Here is a tiny trained network, its code and every weight. The questions are about switching its units off for an input and a class, where a switched-off unit gives its printed mean instead of its output.

import numpy as np


def w(rows, s, z=0):
    codes = np.array(rows[::2]) - 128.0
    scale = np.full(codes.shape[1], s)
    scale[-1] = z or s
    return codes * scale


def f(y):
    return y / 2 * (1 + np.tanh(0.7978845608 * (y + 0.044715 * y**3)))


def log_softmax(a):
    a = a - a.max(-1, keepdims=True)
    return a - np.log(np.exp(a).sum(-1, keepdims=True))


def net(x, mask):
    res = np.array(x, float).reshape(1, 4) / 4 @ E
    y = f(res @ A[0][:, :-1].T + A[0][:, -1])
    res = res + np.where(mask, y, B[0][:, -1]) @ B[0][:, :-1]
    return log_softmax(res[-1] @ U[:, :-1].T + U[:, -1])


A, B = {}, {}
E = w([
[224,71,132,182,195,157,181,200,100,186],'x0',
[61,199,183,71,159,177,111,166,69,87],'x1',
[155,198,182,202,126,155,133,104,182,182],'x2',
[127,133,110,100,56,121,4,165,69,254],'x3',
],0.012)
A[0] = w([
[214,77,120,222,242,165,195,169,82,121,112],'N0',
[14,232,157,71,165,180,54,47,151,152,189],'N1',
[110,92,4,88,54,7,155,13,226,51,164],'N2',
[97,184,183,165,153,94,134,218,69,107,211],'N3',
[213,184,113,158,115,102,96,121,180,163,172],'N4',
[154,123,140,152,111,139,51,147,69,137,254],'N5',
[104,120,117,37,99,64,109,146,37,96,211],'N6',
[107,68,69,67,153,123,126,144,76,124,108],'N7',
[94,111,132,147,94,46,196,48,233,50,101],'N8',
[2,243,207,120,120,160,140,42,220,26,170],'N9',
[186,144,169,122,71,156,39,199,113,209,121],'N10',
[216,102,121,193,217,127,250,45,236,89,169],'N11',
],0.0079,0.0042)
B[0] = w([
[198,84,91,131,112,163,202,167,138,115,220],'N0',
[187,147,58,159,130,86,115,149,131,125,208],'N1',
[182,186,105,155,33,108,114,150,115,171,221],'N2',
[99,127,104,84,87,137,71,169,116,101,169],'N3',
[100,164,127,150,111,106,88,140,141,128,168],'N4',
[120,167,128,152,138,102,74,113,111,124,176],'N5',
[128,143,93,161,162,114,91,128,104,81,182],'N6',
[127,168,115,134,165,125,89,121,84,128,160],'N7',
[113,137,160,150,75,148,85,137,143,139,206],'N8',
[140,155,162,143,177,227,80,54,84,5,242],'N9',
[75,164,145,137,96,64,84,108,126,148,201],'N10',
[141,108,166,133,113,251,127,102,168,192,251],'N11',
],0.013,0.02)
U = w([
[165,39,138,65,204,162,199,166,168,115,79],'0',
[157,140,51,166,50,2,105,188,116,147,252],'1',
[77,133,119,121,231,112,72,87,84,21,152],'2',
[102,89,159,66,147,68,158,59,115,118,22],'3',
[170,113,198,187,108,157,115,83,160,112,150],'4',
[79,108,222,128,83,102,67,114,188,230,55],'5',
],0.01,0.003)

Each question gives the input, the list of numbers given to net, and the class t.
The units are the neurons (one row each of A and B). Each row of codes is followed by its name. A weight is (code - 128) times the scale printed after its matrix; where a second scale follows, it is the last column's (A, B and U).
mask holds one flag per neuron, in row order. A switched-off neuron (its flag False) gives its mean, the last column of its row in B, instead of its output. The means were averaged over made-up inputs and are rounded, as every weight is.
A unit's drop is (log p(t) with every unit on - log p(t) with that unit switched off) / (log p(t) with every unit on - log p(t) with every unit switched off).
The circuit of an input: a set's keep is (log p(t) with only the set's units on - log p(t) with every unit switched off) / (log p(t) with every unit on - log p(t) with every unit switched off). Starting from all 12 units, units are removed one at a time, each time the one whose removal leaves the highest keep (on an exact tie, the one counted first), for as long as the keep stays at least 0.8.
circuit, biggest first: the units of the circuit, biggest drop first
unit that matters most: the unit with the biggest drop
k most important neurons: the k neurons with the biggest drops, biggest first
drop of u: that unit's drop, to one decimal
input [5,-2,5,2], class 5: unit that matters most : N9
input [4,-1,-1,6], class 1: 3 most important neurons : (N11; N9; N8)
input [-8,0,3,0], class 2: 3 most important neurons : (N9; N11; N0)
input [3,-2,6,6], class 5: 4 most important neurons : (N1; N2; N0; N6)
input [6,0,3,6], class 1: 2 most important neurons : (N11; N9)
input [6,-6,4,4], class 5: circuit, biggest first : (N1; N9)
input [6,2,8,-7], class 0: circuit, biggest first : (N0; N2)
input [-3,-7,0,1], class 1: 3 most important neurons : (N2; N9; N11)
input [-1,-7,5,3], class 5: 2 most important neurons : (N1; N0)
input [-5,1,1,-1], class 2: 2 most important neurons : (N9; N11)
input [4,-4,-7,0], class 0: 2 most important neurons : (N10; N1)
input [-2,0,3,6], class 1: 2 most important neurons : (N11; N9)
input [8,8,-1,-1], class 0: 2 most important neurons : (N2; N0)
input [7,-2,8,-7], class 0: circuit, biggest first : (N0)
input [3,-2,-5,-5], class 0: 2 most important neurons : (N0; N9)
input [0,0,-7,0], class 1: 3 most important neurons : (N9; N11; N2)
input [-4,-1,-7,-2], class 1: 2 most important neurons : (N2; N11)
input [-8,1,4,-2], class 2: 2 most important neurons : (N9; N11)
input [5,4,-8,0], class 2: drop of N7 : 0.1
input [8,0,2,4], class 1: unit that matters most : N11
input [-4,-6,0,-1], class 5: drop of N9 : 0.3
input [-7,5,7,-7], class 2: drop of N9 : 3.3
input [4,6,7,1], class 1: drop of N11 : 0.3
